Below is a small trained network, with its code and all its weights. Each question gives an input and a class and asks what happens when units are switched off, that is, made to give their printed mean instead of their output.

import numpy as np


def w(rows, s, z=0):
    codes = np.array(rows[::2]) - 128.0
    scale = np.full(codes.shape[1], s)
    scale[-1] = z or s
    return codes * scale


def f(y):
    return np.maximum(y, 0)


def log_softmax(a):
    a = a - a.max(-1, keepdims=True)
    return a - np.log(np.exp(a).sum(-1, keepdims=True))


def net(x, mask):
    res = np.array(x, float).reshape(1, 3) / 4 @ E
    y = f(res @ A[0][:, :-1].T + A[0][:, -1])
    res = res + np.where(mask, y, B[0][:, -1]) @ B[0][:, :-1]
    return log_softmax(res[-1] @ U[:, :-1].T + U[:, -1])


A, B = {}, {}
E = w([
[155,162,11,27,150,165],'x0',
[114,101,154,74,153,4],'x1',
[27,135,160,81,48,140],'x2',
],0.011)
A[0] = w([
[132,130,78,78,171,119,64],'N0',
[148,128,76,179,205,134,208],'N1',
[55,164,174,86,74,114,57],'N2',
[65,95,163,207,103,149,70],'N3',
[163,75,137,161,145,78,108],'N4',
[44,135,151,104,66,111,176],'N5',
[96,89,97,81,95,130,56],'N6',
[168,83,166,151,154,90,125],'N7',
[163,141,125,185,82,182,124],'N8',
[151,103,86,87,152,128,156],'N9',
[160,179,68,66,153,97,36],'N10',
[175,130,114,254,78,216,26],'N11',
[169,82,199,170,198,48,153],'N12',
[90,146,97,57,68,194,92],'N13',
[118,159,124,75,71,177,103],'N14',
[71,173,67,105,94,205,106],'N15',
[162,82,151,145,168,59,138],'N16',
[88,107,81,107,67,151,105],'N17',
[87,106,134,58,156,84,23],'N18',
[165,155,87,41,163,120,64],'N19',
[196,184,71,204,221,161,97],'N20',
[138,149,170,156,171,85,134],'N21',
[61,146,179,84,65,108,1],'N22',
[104,105,106,79,121,43,68],'N23',
[100,118,188,193,82,152,20],'N24',
[73,112,148,103,89,129,152],'N25',
[126,114,204,177,98,140,175],'N26',
[112,211,110,105,96,182,106],'N27',
],0.0096,0.0083)
B[0] = w([
[136,4,225,130,49,86,167],'N0',
[155,53,209,130,86,96,219],'N1',
[173,47,216,142,81,92,187],'N2',
[225,62,115,72,208,204,191],'N3',
[91,180,127,157,116,142,179],'N4',
[196,114,120,68,183,187,232],'N5',
[111,174,86,135,163,154,149],'N6',
[49,208,88,166,117,122,187],'N7',
[200,53,190,115,125,95,183],'N8',
[141,136,106,107,177,184,185],'N9',
[134,40,168,174,111,66,176],'N10',
[157,38,209,148,48,55,193],'N11',
[62,195,104,196,82,105,246],'N12',
[100,187,49,157,130,150,205],'N13',
[92,181,73,106,136,119,182],'N14',
[99,196,68,134,130,160,211],'N15',
[37,180,113,214,95,108,203],'N16',
[105,176,64,154,101,162,174],'N17',
[240,100,119,67,236,210,154],'N18',
[154,34,207,114,90,86,187],'N19',
[196,87,160,38,193,163,210],'N20',
[75,148,106,171,132,116,182],'N21',
[57,26,232,173,32,1,173],'N22',
[240,62,161,67,127,161,174],'N23',
[221,136,103,48,221,218,176],'N24',
[205,91,136,76,188,160,195],'N25',
[173,57,161,111,89,94,227],'N26',
[61,194,53,159,181,170,186],'N27',
],0.0079,0.011)
U = w([
[133,89,159,138,50,51,251],'0',
[181,132,123,88,206,176,31],'1',
[30,251,94,163,117,126,93],'2',
],0.013,0.0019)

Each question gives the input, the list of numbers given to net, and the class t.
The units are the neurons (one row each of A and B). Each row of codes is followed by its name. A weight is (code - 128) times the scale printed after its matrix; where a second scale follows, it is the last column's (A, B and U).
mask holds one flag per neuron, in row order. A switched-off neuron (its flag False) gives its mean, the last column of its row in B, instead of its output. The means were averaged over made-up inputs and are rounded, as every weight is.
A unit's drop is (log p(t) with every unit on - log p(t) with that unit switched off) / (log p(t) with every unit on - log p(t) with every unit switched off).
The circuit of an input: a set's keep is (log p(t) with only the set's units on - log p(t) with every unit switched off) / (log p(t) with every unit on - log p(t) with every unit switched off). Starting from the 12 units with the biggest drops (on a tie, the unit counted first), units are removed one at a time, each time the one whose removal leaves the highest keep (on an exact tie, the one counted first), for as long as the keep stays at least 0.8.
circuit, biggest first: the units of the circuit, biggest drop first
top k neurons: the k neurons with the biggest drops, biggest first
drop when u is switched off: that unit's drop, to one decimal
input [1,8,1], class 1: circuit, biggest first => [N18]
input [-8,-3,8], class 1: top 3 neurons => [N24; N3; N5]
input [-1,-4,-8], class 0: top 2 neurons => [N11; N1]
input [-1,-7,-2], class 0: top 2 neurons => [N11; N5]
input [-1,-5,-8], class 0: top 2 neurons => [N11; N1]
input [-6,-8,4], class 1: top 2 neurons => [N24; N3]
input [2,7,4], class 1: top 2 neurons => [N18; N5]
input [-7,-1,4], class 1: top 3 neurons => [N24; N3; N5]
input [-8,-4,4], class 1: drop when N24 is switched off => 0.9
input [-2,0,5], class 1: drop when N1 is switched off => 0.2
input [-4,-6,-5], class 0: drop when N11 is switched off => 1.1
